Below are the code and all the weights of a small trained network. Each question names an input and a target symbol and asks about switching units off, where a switched-off unit gives its printed mean instead of its output.

import numpy as np


def w(rows, s, z=0):
    codes = np.array(rows[::2]) - 128.0
    scale = np.full(codes.shape[1], s)
    scale[-1] = z or s
    return codes * scale


def norm(h):
    return h / np.sqrt((h * h).mean(-1, keepdims=True) + 1e-5)


def softmax(a):
    e = np.exp(a - a.max(-1, keepdims=True))
    return e / e.sum(-1, keepdims=True)


def log_softmax(a):
    a = a - a.max(-1, keepdims=True)
    return a - np.log(np.exp(a).sum(-1, keepdims=True))


def net(x, mask):
    ids = ['Δαημπτψω'.index(c) for c in x.split()]
    T = len(ids)
    res = E[ids] + P[:T]
    u = 0
    for l in range(2):
        r = norm(res)
        for j in range(3):
            rows = slice(4 * j, 4 * j + 4)
            q, k, v = (r @ M[l][rows].T for M in (Q, K, V))
            z = softmax(np.where(np.tri(T) > 0, q @ k.T / 4**0.5, -1e9)) @ v
            o = O[l][rows]
            res = res + np.where(mask[u + j], z, o[:, -1]) @ o[:, :-1]
        u += 3
    return log_softmax(norm(res)[-1] @ U[:, :-1].T + U[:, -1])


Q, K, V, O = {}, {}, {}, {}
E = w([
[135,169,176],'Δ',
[135,170,177],'α',
[141,58,69],'η',
[117,214,10],'μ',
[154,165,144],'π',
[39,201,211],'τ',
[184,51,216],'ψ',
[2,77,220],'ω',
],0.014)
P = w([
[175,144,251],'0',
[147,142,193],'1',
[145,142,169],'2',
[143,137,151],'3',
[139,134,140],'4',
[136,129,127],'5',
[131,124,119],'6',
[126,117,114],'7',
[123,117,112],'8',
[121,114,114],'9',
],0.012)
Q[0] = w([
[91,18,32],'L0H0',
[193,162,146],'L0H0',
[140,36,199],'L0H0',
[176,184,99],'L0H0',
[135,43,135],'L0H1',
[113,134,61],'L0H1',
[145,2,96],'L0H1',
[153,129,13],'L0H1',
[61,62,161],'L0H2',
[159,106,157],'L0H2',
[44,97,143],'L0H2',
[26,183,85],'L0H2',
],0.0097)
K[0] = w([
[120,123,74],'L0H0',
[185,122,175],'L0H0',
[56,98,150],'L0H0',
[164,151,124],'L0H0',
[187,176,125],'L0H1',
[171,116,98],'L0H1',
[171,170,94],'L0H1',
[167,116,19],'L0H1',
[150,144,101],'L0H2',
[122,200,142],'L0H2',
[223,175,9],'L0H2',
[66,66,78],'L0H2',
],0.014)
V[0] = w([
[95,37,85],'L0H0',
[240,188,173],'L0H0',
[64,200,102],'L0H0',
[126,188,115],'L0H0',
[130,130,128],'L0H1',
[58,134,132],'L0H1',
[105,2,247],'L0H1',
[49,183,186],'L0H1',
[58,102,147],'L0H2',
[82,64,89],'L0H2',
[173,179,175],'L0H2',
[88,131,201],'L0H2',
],0.0079)
O[0] = w([
[97,75,77,109],'L0H0',
[134,254,187,223],'L0H0',
[186,109,62,25],'L0H0',
[164,151,134,89],'L0H0',
[128,127,126,129],'L0H1',
[114,184,188,89],'L0H1',
[130,8,224,255],'L0H1',
[69,181,147,122],'L0H1',
[136,80,115,97],'L0H2',
[94,84,94,36],'L0H2',
[192,181,104,230],'L0H2',
[159,83,134,197],'L0H2',
],0.0058,0.0042)
Q[1] = w([
[148,171,75],'L1H0',
[113,136,173],'L1H0',
[164,96,86],'L1H0',
[107,133,130],'L1H0',
[133,121,98],'L1H1',
[142,179,148],'L1H1',
[104,115,175],'L1H1',
[171,91,140],'L1H1',
[177,125,117],'L1H2',
[111,143,153],'L1H2',
[87,6,132],'L1H2',
[119,191,188],'L1H2',
],0.021)
K[1] = w([
[247,90,110],'L1H0',
[74,112,103],'L1H0',
[166,141,185],'L1H0',
[121,138,105],'L1H0',
[176,94,96],'L1H1',
[56,131,180],'L1H1',
[94,217,178],'L1H1',
[194,115,161],'L1H1',
[80,132,166],'L1H2',
[176,107,164],'L1H2',
[20,68,66],'L1H2',
[236,83,154],'L1H2',
],0.015)
V[1] = w([
[133,107,89],'L1H0',
[99,156,110],'L1H0',
[112,102,101],'L1H0',
[2,92,94],'L1H0',
[135,141,134],'L1H1',
[147,187,99],'L1H1',
[228,157,101],'L1H1',
[115,69,136],'L1H1',
[56,178,127],'L1H2',
[94,109,167],'L1H2',
[197,94,144],'L1H2',
[58,133,151],'L1H2',
],0.016)
O[1] = w([
[164,117,180,55],'L1H0',
[167,168,148,76],'L1H0',
[156,135,179,69],'L1H0',
[113,169,223,1],'L1H0',
[112,117,129,138],'L1H1',
[117,35,150,81],'L1H1',
[130,106,254,143],'L1H1',
[154,186,134,147],'L1H1',
[106,219,216,61],'L1H2',
[71,106,153,180],'L1H2',
[136,72,57,211],'L1H2',
[59,154,208,121],'L1H2',
],0.0082,0.0071)
U = w([
[119,127,119,56],'Δ',
[218,155,137,129],'α',
[127,7,124,153],'η',
[155,246,65,2],'μ',
[118,133,106,134],'π',
[51,165,149,224],'τ',
[119,121,121,104],'ψ',
[54,78,191,58],'ω',
],0.018,0.004)

Each question gives the input, a string of symbols that net reads in full, and the target symbol t.
The units are the heads (4 rows each of Q, K, V and O). Each row of codes is followed by its name. A weight is (code - 128) times the scale printed after its matrix; where a second scale follows, it is the last column's (O and U).
mask holds one flag per head, layer by layer. A switched-off head (its flag False) gives its mean, the last column of its rows in O, instead of its output. The means were averaged over made-up inputs and are rounded, as every weight is.
A unit's drop is (log p(t) with every unit on - log p(t) with that unit switched off) / (log p(t) with every unit on - log p(t) with every unit switched off).
The circuit of an input: a set's keep is (log p(t) with only the set's units on - log p(t) with every unit switched off) / (log p(t) with every unit on - log p(t) with every unit switched off). Starting from all 6 units, units are removed one at a time, each time the one whose removal leaves the highest keep (on an exact tie, the one counted first), for as long as the keep stays at least 0.8.
circuit, biggest first: the units of the circuit, biggest drop first
unit that matters most: the unit with the biggest drop
which heads matter: for each layer, one digit per head in row order, 1 if its drop is at least 0.15 and else 0, layers parted by /
drop when u is switched off: that unit's drop, to one decimal
input η η π τ π Δ, target μ: unit that matters most	L0H0
input η α ψ α α π η Δ, target α: circuit, biggest first	L0H0, L1H0
input η τ μ π ω π π, target τ: circuit, biggest first	L0H1, L1H0
input η μ π π α, target α: circuit, biggest first	L0H0, L1H1, L0H2, L1H0
input η η η Δ ω η α, target τ: which heads matter	100 / 100
input η μ η ψ π, target η: which heads matter	010 / 011
input η α η ψ π τ η α, target μ: which heads matter	111 / 111
input μ η μ, target η: which heads matter	010 / 010
input ψ τ Δ π Δ Δ, target μ: which heads matter	111 / 100
input ω π Δ, target τ: which heads matter	010 / 000
input α ω π, target τ: which heads matter	010 / 100
input π ψ π, target η: which heads matter	010 / 110
input α τ η η μ π μ η η τ, target η: which heads matter	001 / 011
input π α π η ω η η α, target τ: which heads matter	110 / 100
input η η η η π η ω η Δ, target τ: circuit, biggest first	L1H0
input η η τ η η τ π ω η ψ, target τ: circuit, biggest first	L0H0, L1H2, L1H0, L0H1
input τ η η η ψ η μ η, target μ: drop when L1H1 is switched off	0.4
input ψ ω η ψ η η η η η π, target α: drop when L1H0 is switched off	1.0
input η η ω η, target ω: drop when L1H2 is switched off	1.0
input η η η ω α η τ τ π, target μ: circuit, biggest first	L0H0
